Each row has a class, written after it.
[ -21 -103   33  -36   21   17   -9   16  -30  -47   -6   -6  -22    2
    4  -35   10   80   72   -4  -35   -2  -12  -27  -47   -1   25   43
   27   44  -42  -29   15]	(161)
[ -8 -87  25 -24  18  12  -8   3  -9 -26 -21  -2 -12 -11  -5  -1  -7  51
  58 -11 -25 -12 -49 -23 -35 -16  17  21  28  44 -28   5  14]	(161)
[ -8 -19 -56  63 -28 -15 -19 -14  -5 -17  31 -14  -5   6  10  -3  13  11
 -13 -11 -10  27  47  19  16 -21 -32 -33   7 -19 -48 -47 -22]	(154)
[ 12 -27  19  -2  20  -3   4 -10  28   8 -18   2   1 -28  -6  41 -36 -22
  15 -14 -17 -13 -84  -5  -2 -26   7 -32  16   5  16  38   5]	(154)
[ -1 -34 -32  39 -17 -26 -18  -7  -5 -17  26  -4  -8  -3  -7 -14  17  20
   3 -13 -35  31  15   9  13   1 -36 -16   3   6 -27 -38  -6]	(37)
[ -9 -90  -9  -4 -12 -20 -21   6  -8 -39   8   4 -14 -15   0 -12  -1  61
  47 -26 -47  16 -22  -2 -25 -16 -21  -3  28  38 -46 -40  10]	(37)
[-13 -11  39 -58  34  34  15  13 -23 -23   9   6  12  18   1 -64  27  43
  18  15 -19   0  61 -15 -25  57  34  44  -2   6   9 -40   5]	(37)
[  2  12  -7  30  11   5   6 -13  12  11  -1  -3   6   0  -7   7  -6 -23
 -14  -7   3   7  17   7   7  -5   6 -17  -4 -26   5  -5 -10]	(154)
[ 19  62 -49  73  -4 -27  -5 -16  22  40  14   3   6  -7 -20  22  -1 -64
 -56  -2   0  26  34  24  47 -34 -32 -37 -26 -26  31  12 -17]	(37)
[ -1 -10 -10  19   4  -3  -5 -15  -1   2  10  -5  -8   6   0   2   9  -1
   3  12  -8   7  14  -1  11 -20  -5   7  -1  12 -10  10  -8]	(161)
[ -3  32  32 -34  42  42  21  15 -21   5 -13   4  23   5 -15 -42  20   4
 -10  18  -6 -10  56 -16 -16  40  41  33 -14 -10  42  -7   7]	(37)
[ -6 -26 -17  14 -19  -4  -5  -5  -5 -13   2   1  -2  -8   3  -8   7  27
  13  -3 -11  -3   0  -1  -8  -8 -14 -11  10  12 -33 -16 -11]	(109)
[  9  -5 -28  48  -2 -18 -16 -11  11  17   1  -7  -8  -8 -13  33 -11 -28
  -5  -3  -4   6 -25   4  20 -54 -22 -23  -2  11  -4  32  -6]	(161)
[ -5  11 -61  73 -23 -16  -9 -17  -5  -2  34 -14   1  13   8  -7  24  -7
 -42  -3   7  31  93  21  29 -13 -27 -33  -4 -39 -32 -50 -31]	(154)
[ 15 -10 -11  30 -12 -22  -4 -15  25  16 -11   6  -3 -24 -15  36 -23 -23
   6 -10  -9  -6 -70   3  12 -32 -26 -36   5  13  -7  33  -1]	(109)
[ -9   4  64 -60  34  46  34  11  -7   0 -25  12  16   3   4 -35   7  24
  23  16  15 -31  -2 -25 -35  59  52  34  -8   5  18   0   6]	(109)
[-11 -23  14  -7  -1  12  -1  -2 -17 -19  -7   5  -6  12   5 -30  18  29
  15   1  -7   4  26  -8 -26  22  21  16  -1  -6 -14 -26  -7]	(95)
[ 10 -25  65 -61  26  25   4   5  12  -1 -27   9   1 -16  -8  20 -26  12
  37  -2 -20 -34 -66 -17 -25  -2  23  18  11  25  33  42  23]	(13)
[-10  12  42 -39  32  44  14  16 -20  -1 -12   0  11  12   9 -46  25  28
   4   9   5 -24  50  -7 -23  43  39  47   3  -6  23 -16  -1]	(61)
[ -2 -27 -31  26 -17 -24 -17 -11  -2 -16  29   1  -8  -1  -1 -14  13  21
   3  -6 -37  29  29  13  15 -12 -35 -12   4  11 -28 -35 -10]	(37)
[  13  -31   34  -27   15    0  -11    7   24    9  -41   13   -4  -39
   -6   46  -42    1   34  -24  -22  -45 -114   -1  -22  -44    7    1
   37   38   27   62   15]	(61)
[  5  44   6  14  -1  10  22  -8  10  30  -8  12  10  -1  -1  -1   6 -28
 -23  11  28  -9  14  -2   7  18   8  -5 -21 -17  17  14 -12]	(109)
[ -9 -24   0   3 -12  -3   0 -10 -13 -16  20   3   0  19  14 -19  21  27
   5  -5  -5  15  15   2  -8  27 -11   3   3  -5 -31 -38 -10]	(141)
[ 10   3  47 -25  34  14   8   4  13  18 -24   5   6 -10  -9   1  -9 -11
  10  -6  -6 -28 -42  -4  -7  16  21  20  10   5  41  32  11]	(61)
[  1 -33  11  -3  -6   8 -11   3  -3 -13  -9  -3  -3  -8   0  11  -1  27
  17  -8 -16  -7  -2  -3 -14 -17  -7   4   9  10 -10  -5   7]	(13)
[  6 -12  10   6   4   7  -4  -3   3   0 -11  -5   3  -1  -7   9   1   8
   1  -8  -5  -1  15   0  -6  -8  -4   0  -1  -4   2  -4   5]	(13)
[ -3 -38  -2   6 -11  -9  -7 -10 -10 -16   6   2   1  11   3  -3   7  23
  12 -12 -16   9 -13   3 -14   2 -15  -1  17   5 -32 -25   1]	(141)
[ -2 -49  10   0  -7  -9 -13  -5   1 -19 -12  10 -15  -6   8   3  -8  20
  26  -7 -26   0 -40  -2 -17 -15   5  -9  14  13 -17  -2  -8]	(95)
[  3  56 -17  36   9  12   4  -8  -9  24   5  -7  13  18  -2 -24  30 -19
 -44   8  15   0  86  18  20  14  -2  13 -10 -35  21 -14 -20]	(61)
[  9  10 -55  63 -31 -39 -21 -17  13  12  23   4  -6  -9 -11  18  -4 -18
 -20 -14 -15  29   3  22  28 -30 -50 -36  -5   0 -10  -7 -10]	(37)
[  8  44  10  13  18   9  18 -14  -1  23   8   0  18  20  -3  -9  21 -35
 -38  12  12  10  31   3  16  31   5   0 -21 -33  24  -1 -10]	(141)
[ 16  65 -10  45  -3  -6   4 -20  10  37 -15   9   6   7 -15  19   1 -62
 -45  10  19   2  17  11  22  -4   7 -12 -24 -37  37  31 -16]	(95)
[ -7 -19   8  -8  11  11   5  -9   1 -14  12  -3   1   3   8 -12  -3  14
  12  -1 -13   0   8  -1  -7   7   8 -11   8  -5  -8 -16  -7]	(154)
[  5  36 -41  70  -2  -8  -4 -19  12  20  12 -10   7   4 -15  14  -2 -42
 -37  -8   6  22  40  20  29 -21 -16 -35 -12 -38  -2 -10 -17]	(154)
[-18 -14 -14  16 -17   1   4  -6 -21 -21  23  -3   3  21   9 -48  39  37
   0   8   1  17  78   2  -7  38  -5  12  -2  -8 -46 -61 -17]	(109)
[  2  -3  26 -19  20  25  15   3   5   5 -31   6  11 -10 -15  -5  -9   9
  16  -3   4 -25 -23 -14 -21   8  24   8   2   9   5  14   7]	(109)
[ -6 -27 -20  34  -6 -15  -6 -11   2 -15  29 -10  -5   5   8  -8  10   5
  -5  -7 -11  25  27   8  12   6 -15 -24   4 -17 -28 -38 -14]	(154)
[ 10  44  55 -28  32  36  22   5   5  26 -25   4  18   5 -11   4   1 -28
 -13  15  18 -21  14 -11  -9  31  35  28 -22 -19  57  29  15]	(13)
[ 13   3  18  -9  26  17  -1   3  13  24 -39   4   3 -24 -25  50 -33 -32
  13   3  -1 -36 -81 -17  -7 -51  20   6  10  27  34  82  13]	(161)
[  2  30  17  -6  23  15  16  -7  -4  12   6   2  15  19   7 -14  15 -18
 -25  11   7   4  27   0   3  24  14   7 -13 -22  21  -7  -9]	(141)
[ 17  23 -10  36  -9 -14   3 -15  29  32 -19  12   2 -23 -18  41 -29 -40
  -5  -7   5 -14 -65   6  15 -35 -19 -37  -6   4  11  47  -4]	(109)
[  8 -36 -32  47 -28 -30 -16 -21  19   2 -14   6  -8 -24 -11  30 -21   3
  16 -24 -17   1 -51  10   4 -52 -36 -37  14  18 -37   8  -8]	(109)
[ 15  13  55 -33  52  28  22   4  13  32 -39   5   6 -15 -20  28 -23 -34
  11  14  11 -33 -68 -28 -10  -7  44  20  -5  16  58  79  19]	(161)
[  5  18 -30  57   3  -7   1 -18  10  15   8 -10   4   1  -3   5   1 -27
 -31  -7   9  21  42  15  21 -11  -8 -29 -10 -34  -3 -18 -16]	(154)
[-13  -4  41 -53  39  43  19  21 -30 -18  -6   4  16  10  -5 -59  28  40
  14  12 -11  -8  59 -21 -34  56  44  47  -4   2  18 -33  11]	(37)
[ -5 -30 -32  42 -17 -19 -15 -22   2 -17  29  -7 -10   3   9  -4   1  15
   4 -11 -23  22  16  16  14 -14 -26 -32  10  -9 -38 -34 -17]	(154)
[ 10  26  19  10  25   6   8  -1   9  23  -6  -3   7   3  -7  -8   8 -22
 -16  -1   6  -8   6   6  10  21   6   9  -4 -16  32   9  -2]	(61)
[ 10 -66  -1  12 -21 -21 -27  -7  18 -12 -13   2 -17 -26  -6  46 -27  20
  37 -30 -30  -2 -70   4 -11 -53 -31 -18  23  29 -24  14  12]	(13)
[  9  39  45 -21  35  32  17   4   6  21 -13   1  14   7  -6  -7   5 -22
 -19  14  12 -10  37  -6   0  24  31  21 -23 -22  51  13   4]	(13)
[-12   0 -13  26   7   9   6  -9  -8  -5  13  -7   6  12   8 -25  15   3
 -14   0   4  20  65   5  -2  15   8  -8  -7 -29 -13 -42 -14]	(154)
[ -6 -70  46 -59  12  16   6   4   3 -28 -21  10  -5 -17   4  -9 -18  55
  67  -5 -30 -29 -76 -21 -41   0  15  10  26  47 -27   8  13]	(109)
[ -2   4   3  15   9   5   7  -8   7   6   4   1   2  -3   2   3  -8 -12
  -5  -2   0   3   0   2   1   6   9 -19  -1 -18   8  -2  -7]	(154)
[-11 -88  38 -42  -5  15 -14  13 -12 -43 -10   1 -12 -12   8  -6  -2  74
  63 -16 -38 -15 -34 -16 -43  -1   4  21  30  36 -33 -19  19]	(13)
[  6  31 -27  37 -13 -13   3 -24  10  17  14   3   3   3  -2  -3   8 -20
 -26   9   2   9  35  13  26  -8 -21 -22 -13 -12  -7  -1 -23]	(109)
[  2 -39 -46  51 -48 -29 -32 -14  -1 -16  22  -7 -14  -5  10  20  10  25
  -2 -17 -18  20  26  16  12 -42 -54 -23  10   3 -46 -28 -12]	(13)
[ -6 -13 -12  19  -8   1   3  -5  -2  -7   3  -2   2   5  -1 -23  16  21
   4  -4   4   8  30   0  -6  12  -6   0  -2  -1 -33 -33  -7]	(109)
[-12 -96  -2   0  -9  -8 -13  -8   3 -38   2  -2 -14 -15  14   8 -16  52
  52 -26 -37   9 -46  -1 -27 -22 -10 -20  34  22 -55 -30  -1]	(154)
[-14  35  29 -21  28  43  19  14 -27   3  10  -3  16  29   8 -69  49  15
 -19  19   9  -4 111  -3  -8  62  34  47 -14 -29  19 -39 -15]	(61)
[ -6   0  76 -76  45  45  26   7 -14  -6 -33  15   8  10   1 -35   4  14
  23  22  -5 -30   1 -26 -41  44  69  43  -2   1  37  16   6]	(95)
[ -4 -29   0  10  -8   0   1  -5   3  -8  -9   5  -2  -8  -4  -7   0  22
  19 -10  -8  -3 -11  -3 -12  -1  -4  -5   6  11 -30 -14  -5]	(109)
[ 17  12  40 -21  18  12   3  -7  19  18 -19   4   3 -12 -10  28 -21 -20
   4   3 -11 -17 -34  -4   0 -11   8   1  -7   5  42  44  12]	(13)
[  0 -73 -13  31 -15 -25 -28  -8   6 -19  -7  -4 -18 -16  -5   8 -10  41
  39 -38 -36   2 -50  14 -11 -34 -35 -11  35  27 -41 -16   3]	(61)
[ 20   9 -10  33 -16 -21 -14 -23  27  19   1   2  -5 -11  -7  43 -18 -28
  -8  -8 -13   1 -28  15  24 -40 -34 -27  -3  -1  10  29  -2]	(13)
